Each row is followed by its class.
86, 146, 185, -335, 1, 75, -89, 172, 146, -94, -116, -9, 12, 5, -192, 16, 129, -43, 118, -99, -121, 216, 44, -92, -90, 101, -14, -147, -162, 225, -345, 106 => J_629
204, -222, 19, 41, -88, -46, -20, 172, 306, -41, -316, -384, -200, 238, 84, -23, -15, 83, -12, -12, 244, -142, 36, 135, 378, -64, 59, -249, 104, 109, 79, 33 => J_408
-228, -383, -162, -212, -478, 215, -109, 53, -161, -210, -6, 171, 28, -448, 25, 141, 30, -28, 221, 394, -154, -19, 165, -22, -299, 126, -9, 168, -14, -441, -170, -94 => J_952
370, -456, 148, 343, 245, -250, 163, -194, 617, 298, -499, -667, -181, 507, 470, -173, -184, 34, -208, 65, 483, -434, -185, 339, 745, -238, -10, -147, 100, -192, 322, -122 => J_888
333, -341, -66, 331, -68, -82, 185, -366, 211, 105, -131, -393, -275, 524, 170, -223, -87, -73, -173, 174, 297, -251, 53, 139, 285, -71, -104, 120, 5, -321, 384, -16 => J_959
430, -364, 40, 169, -88, -41, 6, -21, 353, 104, -460, -544, -85, 237, 164, -49, -216, -26, 91, 137, 307, -221, -22, 190, 454, -130, -106, -2, 167, -148, 64, -63 => J_629
164, 186, -273, 6, -533, 311, -196, 209, -258, -216, -10, -165, -265, 93, -462, -221, 37, 93, 123, 130, -63, 311, 340, -146, -223, 193, 13, 81, 122, 309, 88, 317 => J_959
91, -28, -25, 13, -35, 164, 11, 108, 206, -67, 26, 83, 121, -55, -127, 269, 24, -5, 29, -195, -8, 104, -66, -39, 63, -49, -74, -137, -6, 206, -263, 97 => J_265
204, -44, 46, -101, -138, 177, -51, 347, 293, -215, -134, -104, 7, 88, -155, 241, 207, -68, 113, -198, 19, 96, -49, -21, 219, -20, -122, -178, -46, 323, -396, 168 => J_48
-8, 82, 227, -416, 28, 118, -178, 318, 197, -83, -195, -18, -63, -56, -265, 74, 122, 44, 77, -161, -148, 238, -39, -88, -33, 88, 206, -398, -67, 444, -418, 101 => J_952
251, 81, -64, -41, -429, 550, -232, 205, -79, -48, -155, -69, -238, -38, -539, -79, 49, 83, -35, 57, -136, 323, 94, -164, -234, 149, -61, -144, -106, 561, -266, 315 => J_986
352, -15, 116, -104, -246, 406, -81, 218, 169, -90, -227, -169, -128, 129, -397, -71, 197, -129, 31, 81, -77, 211, -57, -62, -2, 89, -198, -5, -208, 285, -385, 258 => J_408
1, -376, 252, 194, 377, 291, 147, -246, 395, 158, 79, 396, 362, 9, -197, 472, 24, -237, -166, -388, -172, 64, -697, -136, 191, -226, -141, -294, -122, 90, -725, 63 => J_48
80, -230, -196, 218, -261, 23, -22, -187, -40, 21, -78, -215, -277, 179, 91, -165, -149, 148, -110, 190, 187, -136, 245, 63, 37, 17, 97, -37, 88, -117, 386, -3 => J_952
-409, -436, 275, -350, 181, -165, 132, -321, 55, 133, 51, 292, 177, -513, 506, -7, -23, -173, -40, 435, -171, -149, -118, 135, -315, 99, 7, 290, -369, -899, -179, -256 => J_986
333, -453, 2, -354, -588, 563, -338, 771, 267, -246, -626, -297, 62, -604, -276, 463, 62, -59, 450, 263, -94, 43, -232, 105, 117, -7, -151, -137, 100, 328, -874, 59 => J_952
-32, -223, -175, 27, -500, 528, -69, 90, -241, -273, 159, 308, 5, -204, -345, 202, 164, -115, 19, 124, -211, 172, 44, -161, -266, 100, -196, 103, -136, -9, -375, 157 => J_408
-253, 163, -142, -344, -154, -225, -63, 186, -169, -212, 193, 91, 39, -263, 28, -139, -70, 83, 248, 147, -43, 167, 451, -27, -332, 216, 161, 140, 13, -252, 137, 5 => J_538
92, -310, -160, -82, -438, 26, -50, -210, -112, -115, -141, -210, -104, 107, -42, -147, -214, -26, 240, 302, 60, -55, 303, -38, -104, 78, 1, 159, 183, -354, 185, -94 => J_952
11, -309, -22, -385, -369, 70, 10, 138, 51, -301, -80, -8, 160, -321, 96, 168, 126, -259, 410, 354, -128, -11, 122, 11, -179, 96, -218, 383, -118, -574, -343, -53 => J_538
-205, -525, 52, -81, -161, 453, -203, 269, 225, 12, -255, 200, 258, -706, -2, 499, -115, 40, 66, 82, -162, -6, -381, 11, 33, -67, -7, -336, 78, 29, -692, -30 => J_48
184, -132, 172, -160, -4, 83, 79, -78, 189, 46, -112, -64, -2, 10, -69, -120, 76, -203, -1, 211, -55, 42, -105, 37, -71, 69, -176, 182, -276, -248, -221, 63 => J_408
-394, -32, -36, -220, 76, -161, -18, -14, -105, -62, 247, 276, 66, -221, -4, -29, -52, 59, 30, -5, -122, 136, 106, -80, -273, 108, 257, -89, -3, -207, -34, -22 => J_959
314, -162, 14, -384, -250, -290, -26, 143, 247, -166, -347, -467, 32, 49, 141, -20, -163, -138, 523, 251, 167, -110, 287, 116, 161, 68, -84, 243, 192, -419, 80, -159 => J_986
-203, -3, 80, -534, 72, -280, -145, -18, -42, -29, 77, 169, 218, -195, -227, 1, -275, 47, 381, -227, -147, 287, 64, -202, -226, 99, 332, -199, 230, -79, -189, -77 => J_986
5, -228, -102, -129, -324, 129, 49, 0, -72, -115, 49, 19, 140, -241, 21, -144, 63, -250, 210, 512, -102, 25, 50, 22, -240, 163, -285, 573, -174, -669, -153, 40 => J_48
92, -200, 87, -143, -34, 129, -97, 357, 309, 3, -243, -112, 277, -445, 43, 143, -37, -31, 230, 160, 1, 63, -245, 127, 125, -19, -145, 96, 16, -156, -474, 48 => J_959
-546, -378, -36, -215, -115, 177, -24, -166, -257, -54, 324, 618, 345, -667, -36, 133, -11, -152, 142, 318, -378, 129, -100, -164, -541, 129, 7, 259, -166, -692, -438, -108 => J_629
-187, 302, -130, -569, -328, -62, -24, -60, -414, -400, 464, 438, 114, -44, -549, -87, 169, -204, 446, -23, -412, 473, 384, -360, -730, 312, -25, 312, -202, -178, -297, 167 => J_48
368, -109, 12, -163, -247, 37, -23, 205, 227, -147, -256, -260, 78, 20, -88, 132, -19, -125, 335, 62, 89, 16, 54, 46, 164, -12, -226, 150, 59, -64, -227, 16 => J_986
-126, -387, 29, -207, -57, -90, -36, 64, 171, -33, -212, -27, 146, -354, 257, 193, -141, -27, 199, 214, 10, -173, -18, 109, 51, -23, 18, -41, 79, -419, -172, -191 => J_629
-45, 75, -19, -89, 35, 2, -8, 9, 21, -41, 223, 194, 89, 23, -273, -38, 25, -59, 53, -147, -95, 258, 9, -168, -130, 81, 64, 12, -56, 37, -165, 140 => J_986
-11, 305, 0, -368, 48, -246, -67, 448, 178, -219, 39, -86, 2, 30, -78, -69, 160, 39, 181, -160, 23, 206, 247, 3, 39, 129, 152, -100, -14, 190, -51, 131 => J_888
287, -437, -205, 219, -564, 398, -164, 65, 38, 121, -362, -388, -77, -254, -42, -215, -242, 39, 154, 612, 126, -43, 28, 135, -2, 67, -173, 337, 106, -297, -2, 70 => J_265
69, -100, 191, -84, 333, -335, 66, -214, 315, 96, -105, -120, 25, 305, 47, 86, -202, 24, 36, -365, 125, -24, -33, -16, 272, -126, 216, -361, 155, 46, 2, -99 => J_629
-95, -538, -65, 93, -245, 405, -41, -185, -27, 108, -4, 206, 206, -374, -140, 7, -119, -164, 43, 386, -190, 61, -257, -76, -216, 29, -135, 246, -75, -481, -388, 5 => J_888
23, -342, -71, -192, -326, -20, -181, 230, 67, 35, -397, -349, 30, -492, 199, -115, -331, 97, 336, 512, 100, -70, 143, 200, -27, 93, 72, 173, 179, -423, -21, -107 => J_538
-99, -552, 299, 176, 423, -38, 202, -242, 509, 348, -77, 113, 349, -286, 412, 119, -75, -122, -144, 116, 63, -166, -564, 210, 277, -148, -111, 123, -198, -607, -384, -144 => J_629
507, -142, 169, 84, -35, -117, -3, 59, 341, 218, -587, -745, -312, 262, 300, -372, -151, 55, -101, 315, 386, -220, 72, 348, 397, -16, -82, 63, -77, -71, 264, 8 => J_408
244, -75, 166, -290, -238, 350, -178, 428, 295, -113, -390, -264, -98, -96, -245, 34, 228, -28, 105, 141, -100, 148, -99, 17, 55, 84, -77, -137, -154, 321, -512, 200 => J_952
431, 157, 82, -345, -303, 103, -70, 177, 137, -127, -262, -333, -118, 150, -311, -157, 67, -110, 298, 129, -14, 227, 208, -12, -103, 141, -149, 168, -101, 134, -200, 154 => J_265
50, -126, 64, 8, 152, -116, 106, -169, 100, 26, 101, -9, -16, 321, -125, -195, 43, -148, -21, -42, 9, 57, -48, -62, 70, 9, 27, 69, -105, -219, -63, 44 => J_629
65, -194, 138, 177, 293, -96, 154, -12, 361, 147, -31, -89, 28, 154, 186, -107, 82, -76, -203, -3, 151, -80, -251, 170, 342, -88, -32, 57, -163, -188, -82, 46 => J_888
106, -337, 186, -67, -100, 489, -110, 273, 284, 106, -318, 18, 74, -466, -65, 226, 95, -78, -55, 236, -141, 47, -405, 91, 7, 4, -167, -80, -229, 40, -671, 74 => J_959
-390, 160, -106, -508, 24, -618, -18, 70, -187, -161, 218, 53, -5, -257, 280, -286, -113, 129, 261, 198, 40, 16, 511, 84, -314, 236, 334, 147, 67, -594, 473, -160 => J_408
-173, -43, 41, -177, 94, -64, 72, 123, 154, -174, 153, 254, 229, -236, 141, 294, 132, -66, 89, -104, -77, 9, 7, -4, -25, 0, -70, -19, -111, -167, -265, -35 => J_629
-381, -304, -69, -93, -56, -116, 177, -430, -184, -114, 348, 377, 97, -126, 204, 33, 12, -142, -46, 202, -146, -89, 130, -66, -345, 88, 4, 207, -173, -716, 92, -131 => J_408
44, -58, -185, -42, -455, 463, -226, 522, 36, -243, -128, 15, -13, -348, -197, 286, 131, 126, 114, 44, -52, 122, 77, -5, -18, 62, -89, -160, 31, 385, -346, 167 => J_265
238, 161, -94, -292, -393, 19, -104, 336, -15, -417, -87, -268, -197, 353, -267, -44, 222, -75, 289, -75, 23, 153, 411, -152, 19, 119, -27, -45, 58, 259, -55, 150 => J_629
150, 0, -234, -243, -633, 270, -240, 391, -158, -243, -157, -174, -2, -310, -278, -114, -20, -20, 417, 398, -79, 228, 339, -53, -249, 209, -107, 314, 92, -115, -134, 133 => J_888
-126, 169, 37, -201, 155, -88, 141, 21, 43, -173, 353, 278, 261, -3, -133, 3, 205, -229, 106, -84, -161, 215, 0, -140, -178, 86, -120, 258, -224, -238, -257, 99 => J_538
-73, -186, -76, -467, -384, 24, -157, 206, -64, -289, -117, 21, 111, -355, -72, 188, -37, -74, 425, 188, -153, 78, 258, -53, -228, 110, 20, 53, 89, -271, -266, -92 => J_888
-124, 204, -27, -480, -81, -257, 86, 48, -99, -441, 311, 172, 13, 215, -98, 68, 289, -186, 227, -138, -158, 151, 350, -178, -254, 161, 11, 64, -143, -177, -71, 33 => J_959
27, 55, -31, -518, -291, 23, -68, 363, -32, -332, 39, 102, 316, -375, -168, 95, 151, -270, 531, 228, -217, 245, 168, -74, -271, 162, -215, 451, -95, -378, -445, 54 => J_888
44, -498, 171, -71, 64, -11, 54, -54, 380, 52, -268, -115, 254, -219, 326, 215, -91, -120, 116, 181, 49, -209, -284, 169, 253, -108, -119, 63, 14, -458, -302, -151 => J_952
-142, 195, -18, -334, -235, 523, -158, 475, -142, -204, 87, 421, 135, -502, -474, 251, 188, -68, 103, -36, -367, 387, -34, -196, -379, 138, -81, -75, -167, 390, -673, 185 => J_265
-195, 281, 12, -442, 176, -443, 39, 204, 23, -246, 220, 33, 50, 51, 46, -155, 84, -27, 185, -111, -15, 159, 323, -33, -113, 140, 186, 36, -68, -153, 74, 61 => J_538
360, -499, 98, 141, -316, 466, -125, 37, 230, 230, -584, -351, -59, -286, -59, -39, -94, -86, 77, 516, 12, -104, -353, 150, 114, -54, -252, 185, -72, -188, -427, 12 => J_629
12, -258, 441, 23, 527, 196, 165, -93, 536, 193, -26, 200, 224, -49, 99, 234, 324, -261, -301, -145, -150, -8, -658, 51, 201, -127, -192, -84, -511, -61, -679, 74 => J_538
106, -320, 202, -167, -76, 147, -61, 67, 242, 120, -381, -223, -21, -266, 156, -54, -23, -51, 34, 358, -15, -75, -137, 159, 25, 45, -98, 68, -176, -227, -286, -35 => J_629
178, 39, 171, -293, -132, 307, -132, 326, 234, -73, -231, -76, -20, -163, -286, 104, 144, -59, 120, -7, -140, 243, -76, -63, -66, 83, -61, -132, -170, 325, -525, 167 => J_538
-162, 154, -124, -50, -47, 200, 112, -161, -208, -180, 549, 581, 327, -168, -343, 82, 151, -262, 55, -53, -313, 347, 0, -264, -482, 127, -242, 357, -261, -241, -345, 201 => J_48
228, 45, 55, 164, 10, 75, 85, -149, 137, 126, -71, -232, -347, 414, -37, -324, 71, 9, -319, 77, 131, 6, 93, 61, 63, 74, -37, -36, -248, 109, 209, 168 => J_48
108, -228, -82, 12, -377, 469, -191, 400, 58, -38, -195, 48, 258, -635, -175, 164, -42, -31, 222, 330, -88, 149, -182, 54, -75, 52, -257, 221, -24, -109, -530, 135 => J_408
89, -365, 16, 27, -16, -180, 70, -265, 164, 89, -192, -226, -77, 171, 162, -30, -245, -13, 42, 94, 172, -177, 10, 78, 160, -78, 83, -79, 150, -344, 135, -160 => J_959
-261, -295, 131, -267, 87, -113, 31, 23, 101, -9, 55, 219, 267, -341, 172, 48, 16, -144, 153, 196, -113, 10, -146, 34, -92, 65, 2, 184, -136, -557, -307, -101 => J_986
